Each row has a class, written after it.
[ 115 -398  -76  118 -207  -90 -116 -107  -83  336 -123  184  -10 -134
 -154  -41  318  343 -144  265  152  150  -30 -336 -300  125  277 -227
  402   14  152  123  -30  146   64 -188  318  328  295  -28 -337   64] -> q_809
[-302  184   56  619  230 -294   81  208  -94 -298 -582   -9  227 -234
 -314 -601  142  -67 -325  -56  581   17  -67  373  103  248   51   66
  103  166  298  115   31   93  263   -3  -70  466   55  354   46  417] -> q_276
[-328  367  393  409  219 -162  204  225 -478 -272   36  163  333 -231
  140 -114 -143 -497 -223 -235  167  214   75  227  373   50 -125  -27
 -380  -19  468 -259   41  231   51  230 -422  489 -158 -179  146  298] -> q_686
[  88  134 -116 -165  -65  239   68  -41 -174  537  154    1  313 -167
  -76   63 -222   21  -62  109 -214  188 -122 -129 -141  -17  310    4
  -92  273   73 -107   70   -6 -187 -178  159  -67  114  -65   81 -277] -> q_8
[  83  202 -200  -82 -169  160   -1  -66 -257  550   46   14  427 -159
 -233  -38 -187  231 -191   85 -316  115  -93 -194 -267  -32  319   46
 -128  275  157  -17  -59  -89  -26 -150  172  125  164   41    4 -298] -> q_950
[ 138  209 -211  -99  -40  199   60 -134 -333  609  186    6  436 -190
  -51   58 -107   62  -47   13 -255  224  -86 -285  -80  -57  318   78
 -104  283   38 -165  -21  -71  -83 -230  150   42  102  -33   83 -236] -> q_839
[ 105 -296  -23   71 -196 -165   18 -121  264  235 -154  245   90  125
  -65  147 -132  423   -2  141   92  118  -81 -365 -389  184  320  -90
  254 -341  179  219 -182  111    1   26  119  362  331 -148 -405  -94] -> q_112
[ 203 -162 -149   49 -128   -5   -9 -208   72  287  -93  235   87   92
   64  -26  137  311  -40  154    9  297 -217 -330 -406  210  244 -165
  286 -156  135  167 -122  144   44  -86  158  195  397 -166 -283  -53] -> q_839
[ -88  233   42  622  477  215   70  -78 -481   62  110 -106  213 -273
 -300 -275  -65 -266 -325  -65  689  120    6  217  525   17  -25  -56
   42  163  387   38  209  -50  168 -119 -215  582 -359  300   66  -66] -> q_950
[ 164  116 -155 -154 -131  251   43 -110 -316  484  213  -19  394 -187
   49   47 -222  -11 -174   54 -169  152  -50 -199   17  -79  178   56
 -146  249   42 -127  -27   10 -153  -52  107   80   -8 -187   48 -127] -> q_686
[-221  -33   30  146  180 -125   -4  -18 -122   77   48   98   82 -232
 -117  106  183  -84  173   15  172  289   30 -145 -239  204  -12 -140
  -98   -9  503 -186  110  194  124 -304   95  223  220 -233 -127   97] -> q_276
[-134   69  -18  153  207   22  -15   -8 -225  102   34  107  -18 -302
 -157  -32  227  -33  139  110  165  358  -52  -45 -322  195   32 -172
   80  101  492 -195   32   74  153 -397  126  173  298 -194  -26  136] -> q_46
[ 117  151 -247 -145  -35  337   13  -91 -290  594   24  -67  431 -179
  -77   26 -222  134 -119  119 -189  161 -144 -255 -181  -19  219   56
  -92  270   63 -118  -46  -75  -84 -107  184   31   87  -76   68 -175] -> q_101
[-379   44  445  639  379  418 -201  -95   80 -688 -376  191  299  354
  305 -163 -233 -355 -398 -433  152  -14 -116  130  304  176 -355  279
  -55 -216 -462  -92  207   -1 -357  426 -557  407 -325 -287   28  383] -> q_8
[  66 -298  -44   35 -285 -126  -73 -164  125  321 -128  240  103   57
  -62   99   78  390 -210  177   26   63  -11 -406 -340   72  301  -99
  189 -207  205  139  -59  162   79  -34  257  291  283  -88 -332 -244] -> q_534
[-217  215   25   98  196 -103   27  -58 -166   68   75  149   17  -20
 -120  -89  342   33  171   78 -362   88 -165 -211   68   60  260  138
  -16  -54  184 -163  -55 -442  174   26  141 -146  169   52   82  138] -> q_124
[-136  255  -31  145  124  -72    1  -83 -212  126  -48  142    1  -90
 -117 -158  365   62   86   92 -401   37 -126 -158   24    0  317  166
   76   93  193 -137  -27 -411  200  -96  216 -175  198  156   93  159] -> q_839
[ 134  194 -139 -121  -37  164   22 -103 -203  585  145  -34  484 -176
  -49   82 -340   46  -93    3 -148  143 -125 -261 -138  -23  201   -2
 -193  142  105  -75    6   44 -209   14  124  124   70 -139  -15 -201] -> q_107
[-221  238   16   37  143  -81   23  -25 -209   60   67  149  -40  -54
  -71  -90  302  -83  147  108 -385   94 -100 -117  118   60  250  160
   12   -4  134 -154  -55 -336  186    5   67 -219  218   54  102  195] -> q_686
[-165  214  -41   84  136  -63   39  -17 -250  133    9  128   -4  -83
 -109 -127  333  -28  143  102 -408   89 -139 -127   33   21  222  123
   57   33  184 -196  -44 -362  186  -52  197 -147  162  139  133  144] -> q_46
[-185  -20   49  143  157  -78  -79  -47 -190  100  -12  132   47 -379
 -201  152  276  -47   37   94   28  220   76  -60 -305  196   14 -118
   62  113  554 -250  115  179  134 -311  178  202  260 -212  -98   52] -> q_101
[ -92  -12   20  168  233 -130  -37  -53 -176   29   74   97   48 -290
 -173  105  263  -49  142  127  146  255  -11  -45 -320  270  -34 -199
  -16  -14  419 -228   94  172  125 -344  157  169  242 -198 -165  100] -> q_124
[ 138 -373    1  174 -213  -79 -149 -225   79  381 -191  234  170   42
   39  174   -2  351 -304  113   73  126  -35 -466 -394  184  127 -154
  331 -215  215  186  -42  184  -43   97  200  387  352 -196 -463 -142] -> q_112
[-116  229  -17  134  150  -90   -5  -65 -227  118  -48  139   54  -66
 -143 -156  321  -16   60  100 -359   -1 -109 -107   32   30  312  134
   74  119  234 -137   34 -355  187  -66  198 -205  199  159  109  146] -> q_839
[-242  103  191  681  550  444  114 -196  152 -388 -121  -58  514  208
  160   30 -176 -246 -141 -441  367   94   17   99  -74   55 -508   79
  -37  -69  -45    9  142  123 -194  660 -261  715 -477 -294 -137  412] -> q_686
[ -23  -61   22   51  113  -65  -46  -59 -145  134    9   95   71 -312
 -175  216  194  -37   32   29  104  233  -85 -123 -184  189   25 -128
   19   42  590 -176  110  178  155 -351   93  209  258 -213 -103   39] -> q_112
[-264   37   47  164  203 -175  -21   -2  -97  -55   81  115   15 -159
  -85  129  130  -89  107   33  211  324   -2  -65 -261  187  -83 -142
    0 -106  465 -158   51  146   30 -322   59  292  240 -227 -146   30] -> q_534
[-168  206  -12   88  167  -51   37  -17 -197  153   19  114   22  -92
 -128  -70  284  -60  170   49 -369   92 -161 -116   65    8  240  124
   35   65  154 -175   -1 -300  188   36  173 -160  177  123  143  159] -> q_46
[ 159  130 -239 -174 -156  212   99  -69 -193  716   58  -72  361 -245
 -126  109 -228  112 -187   39 -151  162 -152 -278 -185  -90  408  -11
 -152  280  231  -20   31  -27  -92 -205  154   40   95   64  -26 -359] -> q_534
[ 125 -260 -182  177 -139  -66  -90 -168   85  381 -382  192  122   61
  -93  -45   82  478 -312  179  235  145 -146 -403 -408  174  444 -125
  351  -72  271  280 -119   69  160  -31  221  272  453  -40 -350 -102] -> q_839
[-143  230  -14  104  124  -33  -16  -46 -218  142   -9  130   34  -79
 -100 -156  348    8  123   89 -392   76 -170 -153   26   31  287  136
   39  112  178 -138   14 -366  154  -84  194 -227  202   95  105  109] -> q_839
[ 103 -165  204  277  506  508  -93 -175  -64 -212 -136 -204  289 -216
 -318  246 -133 -169 -283 -241  563  122  -36  325   18  175 -227  -61
  201  211  123  -76  392  203   76  325 -172  430 -417 -155  105  154] -> q_686
[ 118   94 -227  -85 -102  311    8  -36 -238  612  137  -54  410 -228
 -186    8 -273  102  -79   68 -336  193 -161 -140 -275   13  203  -13
 -107  244  -71  -87  -42  -34 -165 -221  216  134   95  -51  -15 -217] -> q_46
[-221  271   25   92  185  -67   -2  -50 -205   87   -1  118   -4  -33
 -104  -60  320  -37  103   60 -377   47 -136 -132   47    0  252  159
   -3    4  215 -141   51 -385  184   25  177 -206  161  110  124   91] -> q_8
[-165  -82  -61  103  191  -94  -64  -45 -137   22   25   49   41 -299
 -291  184  185  -69  143   58  126  282   33  -56 -173  279   26 -153
   50   23  558 -186  111  148  148 -323  138  213  195 -193  -97   44] -> q_276
[ -49  101  181  766  256  397 -268  -16 -307 -232 -584  128  473 -142
 -313 -327  315   36 -899 -119   97  -16 -294   92  449  218  -58  164
   73  143  274  -53  292  107  272   74 -190  663 -173  183   50  313] -> q_112
[-108   55   11  109  186  -47  -14  -78 -199   46   65   89   52 -238
  -79  120  130 -121  180   64  181  232   60  -76 -334  231  -28 -147
  -56   -4  531 -172   64  154  117 -272  101  142  224 -316 -185  125] -> q_686
[  67 -190 -202  121 -192  -15 -118  -50   18  401 -281  104   86  -96
 -231 -159  113  428 -273  294  269  213 -113 -318 -515  107  421 -161
  341   17  289  309  -68   54   95 -252  226  285  405   64 -380 -112] -> q_534
[-268  256  -24   89  179  -91   10   -2 -263   81  -60  132  -27  -60
  -99 -134  368   -4  147  109 -342   63 -153 -126   63    9  291  207
   60   57  219 -150  -55 -452  233  -46  142 -197  236  172  145  102] -> q_101
[-263  162  139  696  360 -287   34   60   29 -365 -504  -87  112 -344
 -253   -2  113 -119 -245 -195  222  -44  -90  476  182  158 -188   69
   43  194  142   55  119  122  -64  493 -152  487 -321  135 -158  133] -> q_107
[  35  116 -109 -184 -133  170    3  -31 -239  529  156  -16  336 -115
 -157   58 -193  135 -107  116 -318  119  -40 -194 -137  -50  165   45
  -97  258    7  -17  -33  -60 -193 -105  230   61  100  -95   16 -232] -> q_534
[  78  101 -196 -115  -50  190   -4 -113 -164  548   99  -14  414 -192
 -154  124 -257   69 -196   76 -124  116  -30 -222  -85  -25  216    9
  -35  271  117 -134   54   68 -148 -136  221   89   56 -109   30 -196] -> q_8
[ -28 -222  -24  118 -129  -78 -118  -82  -96  308  -30  207   68  -11
   40 -159  132  296 -195  259  267  286  -62 -393 -523  130  247 -168
  203 -172  114  145 -118   11   72  -25  123  263  396 -219 -317  -27] -> q_686
[-274  -40   59  116  272  -79  -14  -20 -148   19  -39  124    8 -154
  -43  270  173 -147  190    0  196  167  -42 -185 -126  222  -48 -114
  -80  -36  536 -269  103  135   99 -183   70  116  178 -295 -123   21] -> q_101
[-176  195  -23   74  165 -109   25  -45 -235  183   14  107   20  -83
 -150 -125  363   12  191   95 -378   66 -179 -132   35    0  290  138
   19   89  181 -146    2 -420  198 -111  132 -165  191  175  138  155] -> q_809
[-156  -27   32   41  161 -112  -28   -8 -185    8  108   99   22 -100
  -93  217  200  -82  160   29  175  224   72 -150 -243  182   32 -146
  -57  -97  560 -180  110  138  170 -339  117  163  246 -208 -110  -31] -> q_534
[ -24  212  168  575  521  198  219  -68 -105 -124   63   85  225  149
  -94 -438  455 -100 -447    4  388   28  167  202 -169  175  -36   79
  -91  236  240  -17  298  -33 -105 -209 -134  563   11  253  197  315] -> q_276
[  59  122   99  500  191  360 -153 -338 -251  177 -485  262  662 -260
  307 -130  147  128 -888 -151 -646  372  -40 -240 -320  -74 -128  150
  208 -261  433 -264  236  141  287   87 -170  361 -121  -75 -173  219] -> q_950
[  41 -280  -77  145  -88 -100  -95 -153  100  317 -134  146  147   97
  -91  118   47  309 -222   67  118  -88  -25 -524 -239  137  169 -150
  101 -254  219  177  -50  112  -58  179  278  415  139 -165 -464   24] -> q_107
[-200   17   59  111  209  -44  -23  -30 -166    2  122  116    0 -216
 -103  175  134 -145  191   36  178  242   54  -80 -154  274  -82 -151
  -34  -42  470 -217   58  198  126 -308   78  178  242 -321 -142  124] -> q_686
[ -56   44   11  114  116  -47    6  -52 -137  159   56  152   92 -309
 -148   98  271   60   52   74   45  299  -22 -130 -259  226  101 -139
    2   43  490 -214   59  157  167 -482  108  190  309 -137 -116  -26] -> q_124
[ 105  128 -282  -56 -141  229   39  -28 -253  594   26   -6  426 -246
 -189  -41 -156  126 -121  164 -177  192 -100 -183 -166  -31  483   12
  -11  286  223  -75  -40  -17   32 -224  156   82  139  111   21 -290] -> q_101
[-157  281  -31  119  218  -49   33 -111 -244  104   14  134  -50  -33
  -88  -62  265   26  181   86 -404  103 -181 -149    6   22  309  158
   31  -26  178 -149  -21 -451  228   36  120 -215  201  177   79  103] -> q_950
[-218   -6    7  119  244 -115  -54  -33 -150    4   19   91   60 -243
 -153  209  105 -109  168   76  145  228    4  -58 -164  202  -30  -95
   16  -39  475 -207   50  149   96 -193   82  193  196 -262  -95   41] -> q_101
[-220  248  -13   97  165  -77  -14  -28 -195   55  -11  124  -15  -33
 -159  -95  321    4   94  115 -351   70 -116  -84   57   39  271  156
   83   34  177 -116    6 -373  177  -51  174 -156  198  131  122  104] -> q_8
[-217  270   -3   86  129  -73   18   -6 -264  154   66  138   -1 -115
 -120 -183  274  -61  124  138 -347   98  -88 -106    2   37  347  154
   -6   78  167 -134  -45 -372  182  -83  121 -203  259   97   68  193] -> q_686
[-170  257  -33  111  146  -92  -21  -56 -274  162  -29  142   28 -150
 -102 -115  377   13   11   96 -475   37 -144 -133   62    1  272  142
   58   90  246 -165    1 -364  181  -55  191 -125  222  152   73  144] -> q_107
[-472  382  490  776  336   77  178   79  -12 -482 -447  193  -49  -13
  212  -23  -13   -7 -447 -422  151   49 -155  231  668 -220 -322  184
 -269    5  176   11   98  -39  166  511 -628  501 -364  103  132  -15] -> q_276
[-116   44    2  187  183 -123  -37 -110 -116   38    7  131   26 -309
 -111  200  181  -47  116   33   88  165   22  -87 -241  144   10 -160
   23   -8  569 -188   89  162  102 -227  111  245  194 -209 -203   54] -> q_107
[-212  234  -13  105  121  -63  -14  -49 -174   77   24  135   24   -9
 -128  -41  271    9  113   62 -398   38  -94 -131   60   15  312  156
   32  -19  249 -106   16 -401  215  -11  152 -151  169  112   96   15] -> q_8
[-119   54  340  599   42 -155  200  -26  202 -435 -201   59  246 -105
   32   10 -334 -250 -561 -353  374   51 -302  411  545  -79  -10  122
 -283 -335 -290   68  -25  407 -305  571 -258  869 -224  227   72  -74] -> q_124
[-110  -16   31  189  169  -66  -41  -20 -113   35   17   67   51 -320
 -196   59  224  -50   98   41  277  209   46  -34 -309  236   36 -181
   14  129  554 -121  116  176   82 -347  152  219  267 -245 -103   66] -> q_839
[-337  259   58  643  334  354 -101  254 -436 -353 -518 -157  348  -76
  -62 -487  -67  143 -790   66  329 -380  192  228  190   42 -437  149
  -17  233  -54  -94  -31 -382  202  139 -220  504 -225  235  289  475] -> q_101
[-157  205   15  116  159  -96   28  -45 -178  143   24  130   77  -57
  -89  -98  252   -4  172   72 -432   58 -193  -75   36  -58  281  152
  -31   46  160 -141   47 -359  155  -25  101 -172  144  136  111   99] -> q_809
[-196   90  -31  134  244    1  -48  -95 -105   12   61  102   23 -206
 -214  212  215  -59  125   49  151  292   41 -122 -181  224   -8 -153
   79   27  550 -225   92  132  124 -312   80  227  186 -218  -48   45] -> q_8
[ 311  281 -142  575  281    6  109 -203  -70 -474   17   41  139   14
  -60 -588   65 -112 -574 -130  713  225  -72  411  198  160  120    0
  170 -166  311   61   83   50  209  202 -235  527 -332  215  178   76] -> q_686
[  74  127 -220  -99  -78  183   50 -116 -240  555  191   64  381 -106
 -147   15 -215  121 -171   64 -352  183 -163 -199  -56  -46  232   71
 -174  197  -77  -94   -9  -37 -159 -154  176  115   95  -43   33 -338] -> q_276
[-165    7   81  150  215  -80   18  -58  -87   59   43  104  -33 -228
  -44  156  137  -43  138   22  211  220  -38 -124 -251  181   39 -122
  -72    9  509 -202  111   86   81 -250   63  135  231 -206 -108   59] -> q_950
[ 153  112 -165 -149  -96  262  -41  -80 -266  573  151    0  434 -179
 -152  126 -287   95  -98  104 -420  137 -190  -77 -194   29  199   48
  -86  255  -59 -119   42    4 -168 -149  246   24  145  -38   15 -379] -> q_101
[-262  240 -102  578   -1   70   67  402 -241  109 -175  145  674   59
  -68 -566  -15  119 -761 -354  294  422  -79   80 -162  164  304   15
  -49   53  196  127  -72  176  278 -433 -304  847  415  337   57 -281] -> q_46
[ 206  116 -155 -136  -42  110   80  -71 -240  492  206  -39  364 -203
 -109   75 -231   68  -64   60 -268  106 -124  -88  -40   -2  270   32
 -193  178   19 -132   -3  -34  -63 -155  199  -16   55  -18   31 -213] -> q_124
[ 161 -232 -127  108 -286 -203  -94  -77   63  251 -175  203  152  -17
   -4  -74   -1  402 -333  249  115  186  -49 -290 -563   17  284 -151
  274 -196  240  298 -166  110   55   45   77  354  440 -109 -350 -104] -> q_112
[-289   22   58  157  235 -167  -59  -50 -143   45  101  137   17 -193
 -137  186  262  -59  213   60  138  306  102 -203 -359  206  -67 -146
   56  -49  538 -221   94  107   81 -339  160  222  253 -266 -201   79] -> q_534
[-233  287  -32   93  189  -81   37  -39 -210   86  -27  134   -9  -56
 -151  -53  322  -54  125   84 -391   82 -139 -120   72   40  290  126
   46   11  252 -143   -3 -352  217  -17  136 -162  197  150  117  142] -> q_8
[  58  158 -209  -75 -100  280   16  -48 -249  557  -10  -24  418 -288
 -156  129 -239  125 -159   90 -283  142 -132 -143  -60  -60  329   82
  -90  372  132  -98  -34  -36  -68  -62  117   77  119  -34   69 -300] -> q_101
[ 157  198 -223 -102 -118  178   78  -59 -275  558  132  -43  437 -160
  -42  -25 -132   67 -119   29 -168  158  -79 -234 -139   -5  285   15
 -146  319  140 -139  -35  -29 -120 -278  201   83  121    2   92 -164] -> q_839
[ -79 -298   54  134  -45 -138   11  -79  161  240  -93  196   80  140
    2  127  -34  188 -189  -73    0  112 -205 -316 -199  144  236  -56
  -40 -283   50  229   15   56  -84  295   88  259  264 -166 -311 -230] -> q_276
[-259 -100  218  651  -24 -177  182   43   33 -182 -436   71  741 -100
  247  334 -367 -449 -411 -559  -65 -235 -305   17  605  -83  -47  122
 -408 -497  314 -129  120  330  186  647 -350  771 -378  196 -193  -69] -> q_112
[-172   -2   29  199  191 -106  -18  -54  -45   50  -30   60   55 -294
 -120   89  133  -35   90    0  304  334   10 -116 -272  138   26 -129
  -31   14  525 -123  131  190   88 -205   62  235  179 -200 -125   72] -> q_276
[-206  243   -5   81  173  -87  -17  -26 -247   75   47  110  -23  -70
 -136  -40  358  -33  187  112 -378  134 -107 -130   28  -13  282  146
   76   19  209 -121   34 -359  208  -50  162 -187  204  153   65  119] -> q_534
[  66  142 -184 -109  -91  252   42  -24 -278  511  134  -19  337 -204
 -102  -68 -165   53  -28   90 -184  190 -135 -140 -167  -41  260   29
 -107  297   79  -49  -39  -56 -135 -167  157   44   68  -89   14 -227] -> q_101
[ -99  -62   14  143  203  -47  -85  -34 -152   61   36   61  115 -251
 -140  117  196  -69   71   75  157  248    7 -109 -303  210  -33 -116
   55  -21  503 -193  112  107  130 -375   70  213  246 -196 -116  122] -> q_112
[-101   94 -286  738  419  161  -57   28 -112 -159 -593 -330  425 -437
 -276 -387  131  -89 -397  301  824  352  -61  161 -127  200  131  -65
  474  125  400    5  100    1   69   71 -120  548 -261  412  -59  498] -> q_534
[  73 -197  -54  121 -189  -66   -2 -148   90  236 -217  240   21   75
  -96   11   77  446 -101  207  -15   66  -99 -295 -411  126  337 -101
  192 -167  190  183 -138   90  146   10  260  274  385  -10 -326  -52] -> q_950
[  61 -230 -100   83 -156 -127 -144 -109  -13  328  -73  213  131  -20
 -109 -155   87  407 -255  277  171  206    1 -368 -353  118  246  -66
  207  -29   48  172  -56  121  -45  -95  226  287  355 -198 -270  -24] -> q_276
[-202  274    2  108  162 -133    9  -17 -229   87   15  153   15  -65
 -122 -108  338  -48  121   67 -446   26 -144 -126  105   15  296  132
   -5  -13  222 -126  -15 -347  167   35  122 -126  187  154   64  144] -> q_107
[ 119   89 -143 -122 -116   85   94  -73 -184  635   91    6  437 -189
  -79  101 -243  100  -84  -17 -353  129 -211 -154  -93  -98  294   73
 -171  235   -5 -109   18   -3 -140 -209  149   99   94   37   15 -256] -> q_809
[-333  146   25  748  -14 -234   42  202  -94 -127 -582  129  296 -404
  -27 -653   23  -59 -790  128  206  248 -121  514  163   69  190  198
  251  326  -63  118 -125  195 -109 -155 -249  598  164  302  -89  250] -> q_686
